Below is a small trained network, with its code and all its weights. Each question gives an input and a target symbol and asks what happens when units are switched off, that is, made to give their printed mean instead of their output.

import numpy as np


def w(rows, s, z=0):
    codes = np.array(rows[::2]) - 128.0
    scale = np.full(codes.shape[1], s)
    scale[-1] = z or s
    return codes * scale


def norm(h):
    return h / np.sqrt((h * h).mean(-1, keepdims=True) + 1e-5)


def f(y):
    return y / 2 * (1 + np.tanh(0.7978845608 * (y + 0.044715 * y**3)))


def softmax(a):
    e = np.exp(a - a.max(-1, keepdims=True))
    return e / e.sum(-1, keepdims=True)


def log_softmax(a):
    a = a - a.max(-1, keepdims=True)
    return a - np.log(np.exp(a).sum(-1, keepdims=True))


def net(x, mask):
    ids = ['Θγζηλξτφ'.index(c) for c in x.split()]
    T = len(ids)
    res = E[ids] + P[:T]
    r = norm(res)
    for j in range(3):
        rows = slice(4 * j, 4 * j + 4)
        q, k, v = (r @ M[0][rows].T for M in (Q, K, V))
        z = softmax(np.where(np.tri(T) > 0, q @ k.T / 4**0.5, -1e9)) @ v
        o = O[0][rows]
        res = res + np.where(mask[j], z, o[:, -1]) @ o[:, :-1]
    y = f(norm(res) @ A[0][:, :-1].T + A[0][:, -1])
    res = res + np.where(mask[3:7], y, B[0][:, -1]) @ B[0][:, :-1]
    return log_softmax(norm(res)[-1] @ U[:, :-1].T + U[:, -1])


Q, K, V, O, A, B = {}, {}, {}, {}, {}, {}
E = w([
[83,108,91,154,97,210,83,201,146,172,139,153],'Θ',
[111,56,30,99,101,144,185,125,147,96,176,136],'γ',
[89,133,168,143,115,150,102,213,89,171,90,51],'ζ',
[75,142,80,81,168,143,155,177,89,31,100,184],'η',
[119,186,116,114,111,148,229,141,150,73,144,108],'λ',
[66,112,93,96,157,103,236,87,160,143,70,161],'ξ',
[132,96,91,254,165,135,116,108,75,122,57,87],'τ',
[221,144,92,79,117,97,165,107,163,151,107,111],'φ',
],0.0066)
P = w([
[77,80,26,151,187,189,213,245,253,46,42,37],'0',
[121,118,75,160,119,120,186,213,157,118,95,126],'1',
[102,98,57,123,49,170,144,149,126,92,20,100],'2',
[76,144,76,137,178,158,142,162,180,112,91,64],'3',
[140,139,128,150,137,96,152,162,101,163,162,166],'4',
[137,117,106,87,69,179,105,72,61,151,80,145],'5',
[93,173,132,121,202,139,102,117,98,145,150,118],'6',
[126,133,124,156,123,67,102,122,90,169,176,171],'7',
[153,101,198,34,73,249,145,22,79,138,97,167],'8',
],0.0055)
Q[0] = w([
[68,164,98,99,247,147,135,142,151,150,185,80],'H0',
[158,84,93,107,102,135,98,133,85,126,92,135],'H0',
[166,136,117,122,88,155,132,106,134,148,109,106],'H0',
[118,170,109,133,53,139,182,147,76,151,144,127],'H0',
[141,125,87,139,22,156,145,149,106,127,104,143],'H1',
[152,77,94,133,103,66,198,78,160,136,136,161],'H1',
[31,120,129,112,189,130,178,122,97,72,101,168],'H1',
[111,86,107,128,103,148,90,153,133,101,232,205],'H1',
[169,134,151,87,96,140,143,138,152,90,103,135],'H2',
[163,128,153,160,90,5,175,219,145,158,190,202],'H2',
[119,126,102,100,159,162,130,121,143,95,113,113],'H2',
[141,151,131,144,123,73,174,174,84,120,204,155],'H2',
],0.026)
K[0] = w([
[167,142,147,103,165,71,72,69,70,173,141,179],'H0',
[86,110,110,111,144,141,103,178,141,106,135,107],'H0',
[121,164,134,118,110,149,153,157,111,113,143,98],'H0',
[87,149,155,161,94,130,157,119,107,110,207,141],'H0',
[128,111,92,111,126,178,114,180,220,101,128,131],'H1',
[156,72,59,95,142,90,190,60,183,145,131,156],'H1',
[4,155,125,114,151,127,176,108,111,73,113,183],'H1',
[109,78,79,123,91,171,103,145,115,90,205,203],'H1',
[137,119,113,137,145,178,134,166,144,86,110,95],'H2',
[101,100,122,172,151,133,3,141,109,182,110,104],'H2',
[158,155,130,114,145,178,155,122,141,113,145,118],'H2',
[115,123,158,158,130,171,73,114,78,135,143,134],'H2',
],0.026)
V[0] = w([
[163,197,83,105,128,98,136,107,138,180,107,160],'H0',
[164,133,98,253,159,166,133,79,114,107,110,124],'H0',
[150,109,129,147,156,130,109,142,118,61,107,154],'H0',
[198,178,64,105,129,112,85,178,136,122,151,84],'H0',
[112,134,157,75,114,139,99,124,188,103,118,115],'H1',
[127,158,116,132,149,88,145,172,129,145,133,126],'H1',
[117,154,114,172,112,81,124,153,157,100,153,117],'H1',
[128,157,152,70,78,171,144,121,144,135,133,136],'H1',
[82,115,136,46,108,64,93,179,164,118,142,102],'H2',
[119,138,160,168,115,107,127,166,120,177,129,100],'H2',
[113,89,160,61,124,69,165,143,64,116,138,40],'H2',
[146,93,85,238,171,107,126,103,78,106,105,93],'H2',
],0.015)
O[0] = w([
[189,185,123,118,158,188,188,160,156,93,103,133,123],'H0',
[254,90,136,156,131,139,76,102,164,149,114,112,144],'H0',
[171,112,148,96,148,102,71,147,94,70,100,148,144],'H0',
[147,230,131,140,60,173,128,142,106,97,141,93,254],'H0',
[92,171,116,110,152,131,178,105,93,118,149,98,120],'H1',
[170,115,122,121,165,126,95,104,100,175,124,146,241],'H1',
[129,110,163,143,121,133,133,125,124,160,114,172,168],'H1',
[99,82,63,129,152,115,143,106,72,118,134,165,122],'H1',
[151,137,232,140,110,127,112,144,198,131,129,86,139],'H2',
[124,106,149,124,100,100,168,108,105,143,143,137,118],'H2',
[133,104,207,154,172,180,104,104,102,136,168,53,129],'H2',
[105,161,73,102,182,138,149,114,49,165,206,162,169],'H2',
],0.0072,0.0055)
A[0] = w([
[109,106,124,207,101,142,120,76,72,86,41,96,101],'N0',
[167,149,132,109,79,6,201,77,162,92,128,209,2],'N1',
[169,125,216,117,115,94,200,60,90,134,166,185,58],'N2',
[134,133,180,40,34,191,115,60,91,146,103,180,51],'N3',
],0.023,0.0061)
B[0] = w([
[123,137,77,124,130,92,139,89,66,128,173,181,249],'N0',
[82,140,199,136,115,47,138,126,70,196,171,55,189],'N1',
[73,80,93,123,99,165,108,87,157,4,164,103,179],'N2',
[196,20,186,124,168,198,91,113,163,171,66,101,229],'N3',
],0.017,0.013)
U = w([
[108,118,100,163,8,124,113,203,213,165,132,215,116],'Θ',
[102,77,142,125,216,146,197,118,183,162,53,155,172],'γ',
[100,137,47,100,132,113,162,89,65,109,188,181,147],'ζ',
[253,103,124,132,128,132,48,100,112,188,73,141,75],'η',
[183,230,142,156,113,170,207,154,144,85,112,99,249],'λ',
[87,68,125,139,109,160,94,103,192,39,186,48,76],'ξ',
[89,157,177,63,177,96,67,201,95,47,76,154,4],'τ',
[63,150,200,151,103,90,136,136,112,197,154,60,193],'φ',
],0.0059,0.0014)

Each question gives the input, a string of symbols that net reads in full, and the target symbol t.
The units are the heads (4 rows each of Q, K, V and O) and the neurons (one row each of A and B). Each row of codes is followed by its name. A weight is (code - 128) times the scale printed after its matrix; where a second scale follows, it is the last column's (O, A, B and U).
mask holds one flag per unit, heads first, then neurons. A switched-off unit (its flag False) gives its mean, the last column of its rows in O or B, instead of its output. The means were averaged over made-up inputs and are rounded, as every weight is.
A unit's drop is (log p(t) with every unit on - log p(t) with that unit switched off) / (log p(t) with every unit on - log p(t) with every unit switched off).
The circuit of an input: a set's keep is (log p(t) with only the set's units on - log p(t) with every unit switched off) / (log p(t) with every unit on - log p(t) with every unit switched off). Starting from all 7 units, units are removed one at a time, each time the one whose removal leaves the highest keep (on an exact tie, the one counted first), for as long as the keep stays at least 0.8.
units of the circuit, in order: the units of the circuit, biggest drop first
unit that matters most: the unit with the biggest drop
top k neurons: the k neurons with the biggest drops, biggest first
heads that matter: for each layer, one digit per head in row order, 1 if its drop is at least 0.15 and else 0, layers parted by /
input ξ Θ Θ λ τ η λ, target η: unit that matters most -> H0
input Θ ξ λ Θ Θ Θ η φ, target φ: heads that matter -> 001
input η ζ ξ η φ λ, target ζ: units of the circuit, in order -> H2, N0
input φ γ λ φ λ Θ γ η, target φ: units of the circuit, in order -> N1, H2
input γ ξ ξ γ η, target τ: top 2 neurons -> N3, N0
input η λ λ, target η: units of the circuit, in order -> N3, N2
input φ Θ ζ λ Θ Θ ζ η, target ξ: units of the circuit, in order -> H2, N2
input γ λ Θ η, target ζ: heads that matter -> 001
input λ λ ξ ζ, target γ: top 2 neurons -> N1, N0
input φ λ λ φ φ λ φ η φ, target ξ: heads that matter -> 010
input τ φ Θ, target ζ: units of the circuit, in order -> H1, N0
input ξ ξ φ, target ζ: top 3 neurons -> N3, N1, N2
input τ φ Θ γ γ ξ ζ, target γ: top 2 neurons -> N0, N1
input λ φ ξ η, target λ: unit that matters most -> H0
input ξ Θ γ Θ η, target φ: units of the circuit, in order -> H2, N1
input φ γ ξ λ ξ, target γ: heads that matter -> 101
input λ λ φ λ φ ζ, target ζ: heads that matter -> 010
input λ ξ ζ λ, target γ: heads that matter -> 100
input φ γ γ η τ, target ζ: heads that matter -> 000
input γ φ λ η γ η Θ, target τ: heads that matter -> 100
input λ ζ ζ η τ λ Θ λ, target φ: units of the circuit, in order -> N1
input φ γ Θ ζ, target φ: units of the circuit, in order -> N3, N2, H2, N0
input φ τ λ γ, target η: heads that matter -> 100
input η λ ξ ξ ξ γ λ, target γ: heads that matter -> 101
input η ξ Θ Θ λ φ λ, target λ: top 2 neurons -> N3, N0
input φ λ φ φ λ ξ ξ ξ, target γ: heads that matter -> 111
input λ φ λ λ γ γ γ, target ξ: unit that matters most -> N0
input ζ φ λ η φ γ γ λ, target ξ: top 2 neurons -> N2, N0
input γ ζ λ λ γ, target ξ: units of the circuit, in order -> H2, N2
input λ Θ λ ζ, target ζ: top 3 neurons -> N3, N0, N1
